Below is a small trained network, with its code and all its weights. Each question gives an input and a class and asks what happens when units are switched off, that is, made to give their printed mean instead of their output.

import numpy as np


def w(rows, s, z=0):
    codes = np.array(rows[::2]) - 128.0
    scale = np.full(codes.shape[1], s)
    scale[-1] = z or s
    return codes * scale


def f(y):
    return np.maximum(y, 0)


def log_softmax(a):
    a = a - a.max(-1, keepdims=True)
    return a - np.log(np.exp(a).sum(-1, keepdims=True))


def net(x, mask):
    res = np.array(x, float).reshape(1, 8) / 4 @ E
    y = f(res @ A[0][:, :-1].T + A[0][:, -1])
    res = res + np.where(mask, y, B[0][:, -1]) @ B[0][:, :-1]
    return log_softmax(res[-1] @ U[:, :-1].T + U[:, -1])


A, B = {}, {}
E = w([
[109,195,134,184,138],'x0',
[197,180,116,33,184],'x1',
[81,97,141,92,35],'x2',
[180,103,2,13,103],'x3',
[231,86,54,216,73],'x4',
[95,86,190,100,95],'x5',
[145,53,73,121,43],'x6',
[97,57,189,101,79],'x7',
],0.0083)
A[0] = w([
[144,195,140,123,191,254],'neuron 0',
[44,129,160,121,174,169],'neuron 1',
[125,119,104,84,18,138],'neuron 2',
[113,173,202,88,168,166],'neuron 3',
[178,134,167,109,119,105],'neuron 4',
[158,114,107,91,115,105],'neuron 5',
[167,139,141,184,208,142],'neuron 6',
[123,123,60,109,140,45],'neuron 7',
[173,82,65,38,108,151],'neuron 8',
[152,185,127,208,181,142],'neuron 9',
[63,148,139,69,146,158],'neuron 10',
[109,171,134,153,98,124],'neuron 11',
[131,79,166,194,85,170],'neuron 12',
[146,128,115,1,117,233],'neuron 13',
[114,56,139,194,62,165],'neuron 14',
[180,100,151,219,137,195],'neuron 15',
[87,162,161,95,141,93],'neuron 16',
[202,155,73,92,114,207],'neuron 17',
[66,109,187,149,126,178],'neuron 18',
],0.012,0.0048)
B[0] = w([
[162,193,112,109,95,246],'neuron 0',
[86,157,182,96,34,219],'neuron 1',
[145,91,152,152,166,220],'neuron 2',
[99,178,149,79,60,225],'neuron 3',
[126,150,145,130,149,144],'neuron 4',
[150,114,127,115,136,173],'neuron 5',
[140,172,106,153,101,211],'neuron 6',
[149,121,133,107,118,170],'neuron 7',
[220,60,140,87,254,249],'neuron 8',
[139,175,67,186,111,226],'neuron 9',
[150,129,154,30,111,204],'neuron 10',
[133,113,111,142,85,159],'neuron 11',
[74,90,107,159,86,209],'neuron 12',
[189,107,174,61,132,250],'neuron 13',
[70,14,123,209,122,230],'neuron 14',
[128,113,86,169,122,210],'neuron 15',
[103,152,158,86,126,183],'neuron 16',
[177,131,86,143,205,243],'neuron 17',
[68,127,162,134,62,219],'neuron 18',
],0.0098,0.012)
U = w([
[250,69,111,42,255,99],'0',
[57,226,178,19,33,43],'1',
[163,251,44,198,107,247],'2',
[21,20,111,217,75,68],'3',
],0.0079,0.0011)

Each question gives the input, the list of numbers given to net, and the class t.
The units are the neurons (one row each of A and B). Each row of codes is followed by its name. A weight is (code - 128) times the scale printed after its matrix; where a second scale follows, it is the last column's (A, B and U).
mask holds one flag per neuron, in row order. A switched-off neuron (its flag False) gives its mean, the last column of its row in B, instead of its output. The means were averaged over made-up inputs and are rounded, as every weight is.
A unit's drop is (log p(t) with every unit on - log p(t) with that unit switched off) / (log p(t) with every unit on - log p(t) with every unit switched off).
The circuit of an input: a set's keep is (log p(t) with only the set's units on - log p(t) with every unit switched off) / (log p(t) with every unit on - log p(t) with every unit switched off). Starting from the 12 units with the biggest drops (on a tie, the unit counted first), units are removed one at a time, each time the one whose removal leaves the highest keep (on an exact tie, the one counted first), for as long as the keep stays at least 0.8.
circuit, biggest first: the units of the circuit, biggest drop first
k most important neurons: the k neurons with the biggest drops, biggest first
drop of u: that unit's drop, to one decimal
input [-2,-5,-4,-3,-5,0,2,-1], class 1: circuit, biggest first	(neuron 1)
input [-6,0,5,-1,5,-6,-5,4], class 3: circuit, biggest first	(neuron 13; neuron 0)
input [-2,6,-3,-5,1,-6,2,8], class 2: circuit, biggest first	(neuron 8; neuron 1; neuron 13)
input [0,-7,3,5,2,3,8,-5], class 0: 3 most important neurons	(neuron 8; neuron 18; neuron 1)
input [0,3,-7,0,3,-6,7,-6], class 2: 3 most important neurons	(neuron 9; neuron 13; neuron 6)
input [-2,-6,7,4,-8,1,6,7], class 3: 2 most important neurons	(neuron 14; neuron 18)
input [-5,-1,-1,-8,-3,-3,0,3], class 1: 2 most important neurons	(neuron 1; neuron 3)
input [2,4,2,0,7,-5,-5,6], class 2: 2 most important neurons	(neuron 8; neuron 13)
input [-1,-6,-7,4,-2,-3,1,-1], class 2: 4 most important neurons	(neuron 8; neuron 13; neuron 10; neuron 2)
input [0,-5,5,6,3,0,3,8], class 0: drop of neuron 5	0.2
input [3,2,-5,-2,-2,5,8,3], class 3: drop of neuron 1	0.0
input [2,7,4,-2,4,1,-6,0], class 2: drop of neuron 1	0.2
input [2,3,-4,-2,2,-4,5,7], class 3: drop of neuron 8	0.3
input [-3,0,7,-3,-5,-5,8,-4], class 0: circuit, biggest first	(neuron 3)
